Below are the code and all the weights of a small trained network. Each question names an input and a class and asks about switching units off, where a switched-off unit gives its printed mean instead of its output.

import numpy as np


def w(rows, s, z=0):
    codes = np.array(rows[::2]) - 128.0
    scale = np.full(codes.shape[1], s)
    scale[-1] = z or s
    return codes * scale


def f(y):
    return y / 2 * (1 + np.tanh(0.7978845608 * (y + 0.044715 * y**3)))


def log_softmax(a):
    a = a - a.max(-1, keepdims=True)
    return a - np.log(np.exp(a).sum(-1, keepdims=True))


def net(x, mask):
    res = np.array(x, float).reshape(1, 5) / 4 @ E
    y = f(res @ A[0][:, :-1].T + A[0][:, -1])
    res = res + np.where(mask, y, B[0][:, -1]) @ B[0][:, :-1]
    return log_softmax(res[-1] @ U[:, :-1].T + U[:, -1])


A, B = {}, {}
E = w([
[3,139,114,128,119],'x0',
[140,123,28,124,189],'x1',
[112,110,181,100,213],'x2',
[131,185,142,207,157],'x3',
[139,222,127,62,128],'x4',
],0.0065)
A[0] = w([
[128,126,80,128,157,86],'neuron 0',
[132,200,128,78,126,99],'neuron 1',
[131,125,78,126,161,82],'neuron 2',
[127,181,141,204,162,56],'neuron 3',
[118,111,170,104,202,70],'neuron 4',
[129,74,116,53,102,85],'neuron 5',
[121,76,128,163,128,98],'neuron 6',
[116,64,126,178,128,91],'neuron 7',
[143,145,74,155,45,68],'neuron 8',
[123,73,129,164,128,106],'neuron 9',
[116,131,203,132,76,100],'neuron 10',
[131,124,219,131,79,94],'neuron 11',
[142,140,87,151,65,61],'neuron 12',
[130,124,75,127,162,83],'neuron 13',
[131,126,83,126,158,84],'neuron 14',
[127,134,131,142,132,104],'neuron 15',
[129,80,119,59,105,71],'neuron 16',
[124,104,125,148,123,92],'neuron 17',
[47,145,114,129,122,12],'neuron 18',
[254,108,157,131,139,5],'neuron 19',
[124,78,116,57,104,64],'neuron 20',
[117,114,166,106,198,68],'neuron 21',
[124,108,176,99,206,70],'neuron 22',
[115,201,121,77,126,104],'neuron 23',
[133,196,128,80,127,106],'neuron 24',
[136,134,98,143,75,52],'neuron 25',
[56,136,127,123,131,43],'neuron 26',
[130,124,74,127,162,85],'neuron 27',
[137,127,89,129,150,86],'neuron 28',
[133,188,141,210,166,63],'neuron 29',
[175,164,136,101,125,77],'neuron 30',
[105,69,123,174,124,70],'neuron 31',
[134,61,135,174,129,89],'neuron 32',
[49,137,116,128,121,13],'neuron 33',
[129,125,76,128,160,81],'neuron 34',
[141,123,67,133,163,86],'neuron 35',
],0.015,0.0027)
B[0] = w([
[90,143,168,108,123,154],'neuron 0',
[192,119,144,97,210,208],'neuron 1',
[94,144,173,102,123,158],'neuron 2',
[173,107,187,218,81,195],'neuron 3',
[167,134,78,77,54,191],'neuron 4',
[163,119,182,229,92,193],'neuron 5',
[166,125,131,110,183,168],'neuron 6',
[188,127,140,102,197,192],'neuron 7',
[172,128,63,57,28,201],'neuron 8',
[168,127,129,110,193,174],'neuron 9',
[61,159,208,62,119,209],'neuron 10',
[37,167,219,70,113,221],'neuron 11',
[154,128,81,90,59,171],'neuron 12',
[88,145,177,101,122,161],'neuron 13',
[95,138,169,103,123,152],'neuron 14',
[138,128,137,135,123,125],'neuron 15',
[156,121,172,214,99,179],'neuron 16',
[148,129,124,117,146,133],'neuron 17',
[53,122,41,186,159,191],'neuron 18',
[1,119,1,200,179,255],'neuron 19',
[164,122,173,215,96,182],'neuron 20',
[164,136,84,84,61,184],'neuron 21',
[165,125,66,73,45,199],'neuron 22',
[187,109,126,107,224,212],'neuron 23',
[188,115,143,99,206,204],'neuron 24',
[152,133,102,98,77,150],'neuron 25',
[71,118,45,159,135,185],'neuron 26',
[85,144,178,101,121,163],'neuron 27',
[92,137,154,108,129,143],'neuron 28',
[181,105,188,238,71,209],'neuron 29',
[123,113,90,135,193,173],'neuron 30',
[174,120,117,109,204,182],'neuron 31',
[174,118,124,108,214,190],'neuron 32',
[52,125,50,169,155,188],'neuron 33',
[89,147,174,105,123,159],'neuron 34',
[70,150,177,93,124,174],'neuron 35',
],0.036,0.005)
U = w([
[40,104,17,178,171,255],'0',
[234,97,142,63,244,97],'1',
[51,185,236,49,105,80],'2',
[203,83,198,253,60,68],'3',
[205,121,38,28,11,64],'4',
],0.0055,0.0033)

Each question gives the input, the list of numbers given to net, and the class t.
The units are the neurons (one row each of A and B). Each row of codes is followed by its name. A weight is (code - 128) times the scale printed after its matrix; where a second scale follows, it is the last column's (A, B and U).
mask holds one flag per neuron, in row order. A switched-off neuron (its flag False) gives its mean, the last column of its row in B, instead of its output. The means were averaged over made-up inputs and are rounded, as every weight is.
A unit's drop is (log p(t) with every unit on - log p(t) with that unit switched off) / (log p(t) with every unit on - log p(t) with every unit switched off).
The circuit of an input: a set's keep is (log p(t) with only the set's units on - log p(t) with every unit switched off) / (log p(t) with every unit on - log p(t) with every unit switched off). Starting from the 12 units with the biggest drops (on a tie, the unit counted first), units are removed one at a time, each time the one whose removal leaves the highest keep (on an exact tie, the one counted first), for as long as the keep stays at least 0.8.
circuit, biggest first: the units of the circuit, biggest drop first
most important unit: the unit with the biggest drop
top k neurons: the k neurons with the biggest drops, biggest first
drop of u: that unit's drop, to one decimal
input [-6,6,8,4,1], class 4: most important unit => neuron 22
input [2,8,4,2,-8], class 1: top 4 neurons => [neuron 7; neuron 31; neuron 32; neuron 9]
input [5,-4,8,-7,-4], class 4: top 4 neurons => [neuron 22; neuron 4; neuron 21; neuron 29]
input [5,1,-2,7,5], class 3: top 3 neurons => [neuron 29; neuron 3; neuron 19]
input [-1,5,8,7,-6], class 4: top 4 neurons => [neuron 22; neuron 4; neuron 21; neuron 5]
input [-2,7,-3,2,-7], class 1: top 4 neurons => [neuron 32; neuron 7; neuron 31; neuron 11]
input [6,7,-8,2,-4], class 4: top 2 neurons => [neuron 8; neuron 12]
input [5,0,-6,7,-5], class 3: top 2 neurons => [neuron 29; neuron 3]
input [6,3,7,-8,7], class 3: top 2 neurons => [neuron 5; neuron 20]
input [-6,-6,-2,-7,5], class 3: top 3 neurons => [neuron 5; neuron 16; neuron 20]
input [5,6,6,0,1], class 2: top 2 neurons => [neuron 19; neuron 8]
input [-7,-8,8,1,-3], class 2: top 2 neurons => [neuron 11; neuron 10]
input [6,0,-8,-8,6], class 3: top 4 neurons => [neuron 5; neuron 20; neuron 16; neuron 22]
input [-2,-5,1,-1,-6], class 1: most important unit => neuron 32
input [-6,5,-5,-4,-8], class 1: top 2 neurons => [neuron 7; neuron 32]
input [3,-4,5,-4,-2], class 4: circuit, biggest first => [neuron 22; neuron 4]
input [4,-5,4,8,-4], class 3: drop of neuron 29 => 0.1
input [-6,-1,4,8,-2], class 3: drop of neuron 29 => 2.3
input [2,6,-3,-4,1], class 2: drop of neuron 2 => 0.0
input [-4,-8,1,5,-5], class 2: most important unit => neuron 11
